Each row has a hidden value; after the row comes its band, the name of the range that the value falls in. Each part has its own.
In the rows, 128 means zero.
[130 148  14 178 108 131  88 141  66 151 144  48 142  72 122 102  69 116
 126 112 114 163]
(9)
[101 145 115 132 134 140 143 112 109 108 113  81 141 141 145  79 128 116
  88 127 124 171]
(6)
[ 97 135  80 143  57 130 116 145 100 126 129 118 114 126 134 124 112 120
  60 130 152 154]
(6)
[ 77 159 100 147  97 144 127 127 131 123 124  95 138 136 140  90 103 115
 105 134 141 165]
(9)
[ 65 145 141 164 114 134 132 126 110  76 116  60 161 153 115  83 133 135
 200 118 117 120]
(6)
[135  95 125 123  42 108 180 116  65 119 120 105 128 152 103 112 151 157
 116  98 102 143]
(7)
[109 115 139 139  62 115 140 115  65  90 109 123 139 157 110 150 191 162
 120 120 114 108]
(7)
[ 69 138 110 172  69 125 105 134  80  75 126  85 147 149 102 128 132 146
 172 128 121  95]
(7)
[123 130  81 133  79 129 165 116  81 131 120 100 131 131 131  91 121 132
  66 115 118 178]
(9)
[ 92 132 139 140 161 134 130 114 116  93  99  82 152 157 134 103 160 122
 117 115 114 145]
(6)
[103 120  79 133  12 119 132 129  61 109 125 137 117 139 122 163 139 150
  67 127 134 136]
(7)

[115 126 166 149  39 124 122 127 132 107  94 131  78 145 118 123 143 123
 110 108 135 120 119 142  98]
Z395
[ 99 129 130 130 250 124 122 123 126 118 103 121  95 130 112 121 138 131
 139 131 133 132 113 114 122]
Z410
[123 127 135 123 166 121 132 130 132 110  89 130  85 130 119 124 155 127
 124  91 141 126 122 109 121]
Z410
[103 128  99 109 255 125 142 132 118 122  98 122 147 120 131 125 146 135
 140 114 137 143 128  62 130]
Z410
[ 95 125 160 138  83 111 129 129 127 102  85 128 100 148 119 124 141 118
 106 104 142 128 126 125 107]
Z395
[111 125  99 126 202 110 127 122 139 145 113 120 145 136 122 124 115 128
 140 148 128 131 142 138 118]
Z410
[138 126 175 141 120  99 123 126 133 101  98 125  76 132 111 126 138 128
  95 146 132 118 111 156 107]
Z459
[131 130 113 125 139 125 137 127 155 111 101 129  47 119 127 127 142 129
 130 144 131 123 118 111 149]
Z395
[ 91 123 164 105 226  90 148 131 116  84  89 117 106 126 104 124 131 125
 101 115 150 135 125 105 128]
Z459
[142 128 137 130 124 117 134 127 154 116  91 129  63 123 122 128 145 128
 112 143 137 119 112 116 132]
Z395
[126 124 155 126 169 100 137 127 137 100  96 121  96 123 108 126 135 129
  98 148 135 123 130 122 124]
Z459

Part 3:
[147 252 105 150 115 153 172 123 151 158 117 127  52 130 165 111 125  82
 108  92 135 130 128 153 101 130 130 146  80 134 164 137 118 110 147 143
 156]
(10)
[109 168 136 210 100 159 133 124 123 149 106 164  98 127 165 144 100  89
 152 142 142 161 143 122 148 108 120 147  94 141 158 180 100 102 199 150
 116]
(4)
[ 97 117  79 132 128  90 123 108 146 141 113 134  77 144 174 140 129 196
 130  95 121 169 142 127 135  38 144 117  90 152 158 142  91 131 117 139
 104]
(11)
[152  26 160 162 114 112 109 121  97 141 111 114 185 127 129 166 156 177
 147 166 135 151 127 146 179 125 159  82 150 161 152  17 103 162 122 118
 131]
(10)
[118 169 103  56 119 102 115 111 169 103 140 114  97 166 176 101 109 147
 130  78 127 128 163 115 173  76 125 142 153 138 136 150 116  99 102 162
 106]
(10)
[110  79  89 115 143  90 120 117 127 134 137 145  85 125 160 130 129 202
 131  83 109 170 115 142 131 105 157  79  62 146 129 141  98 145 104 164
 110]
(4)
[122 140 138 187 139 187 158 131 121 138  97 109 179 136 144 132 124 111
 156 153 151 105 107 113 122 159 127 142  79 102 145 204 124 126 153 108
  95]
(4)
[100 136  86 106 134  77 123 110 158 133 127 132  63 136 179 133 140 184
 123  80 118 157 148 122 136  47 133 118 115 137 142 164 101 136 102 136
 115]
(11)

Next part:
[125 112 132 147 162 155 157 139 142 157  94 159 120  85 157 180 116 129
  89 147 103 121 125 130 110 115 104 136 143 139 115 156 137 129 115  96
 134 130]
Z683
[110 143 112  87 163 177 187  95 112 138 126  72 142  86 186 159 116 150
  62 125 147 124 124 141 104 106  97  95  89 135 145 150  99 146 174 102
  93 113]
Z399
[148 101 108 171 131 100 129 175 166 135 113 174 110 176  54 103 115 128
 199 128  67 121 142 109 149 130 148 129 176  70 111 123 148 129  79 167
 176 132]
Z145
[128 113 112 136 157 125 153 126 125 154  97 128 123 123 136 128 120 133
 130 128 111 121 137 131 123  95 130 108 120  93 109 139 142 121 119 129
 151 129]
Z683
[119 133 129 118 133 168 141 107 112 127 128 116 127  60 165 181 132 117
  73 133 144 133 101 134 113 129 100 128 101 193 138 156 104 136 158  71
  93 113]
Z399
[114 116  67 100 192 111 223 149 154 153 108  85 139 214  79  65  82 191
 173 103  84 101 184 117 134  72 155  54 148   1 131 114 137 149 113 222
 181 125]
Z145
[113 131 116 110 140 159 158 113 110 124 129  98 126  80 149 152 128 129
  78 118 145 131 113 132 119 114 108 109  93 152 133 153 104 133 169  85
  92 107]
Z683
[119 144 133 107 133 170 140  96 110 134 132  89 136  59 183 175 135 124
  68 135 152 134 107 146 110 134  96 118  86 187 135 150 100 136 166  78
  89 116]
Z399
[148 106 107 159 119  92 116 168 147 124 121 151 110 172  53  88 124 122
 198 116  93 128 144 114 159 124 159 120 152  66 106 118 142 121  99 164
 167 126]
Z145
[140 116  98 137 137  97 141 154 150 140 122 115 122 191  73  83 116 143
 191 114  96 123 159 126 159 112 153 105 139  30 105 108 138 126 110 186
 166 126]
Z145
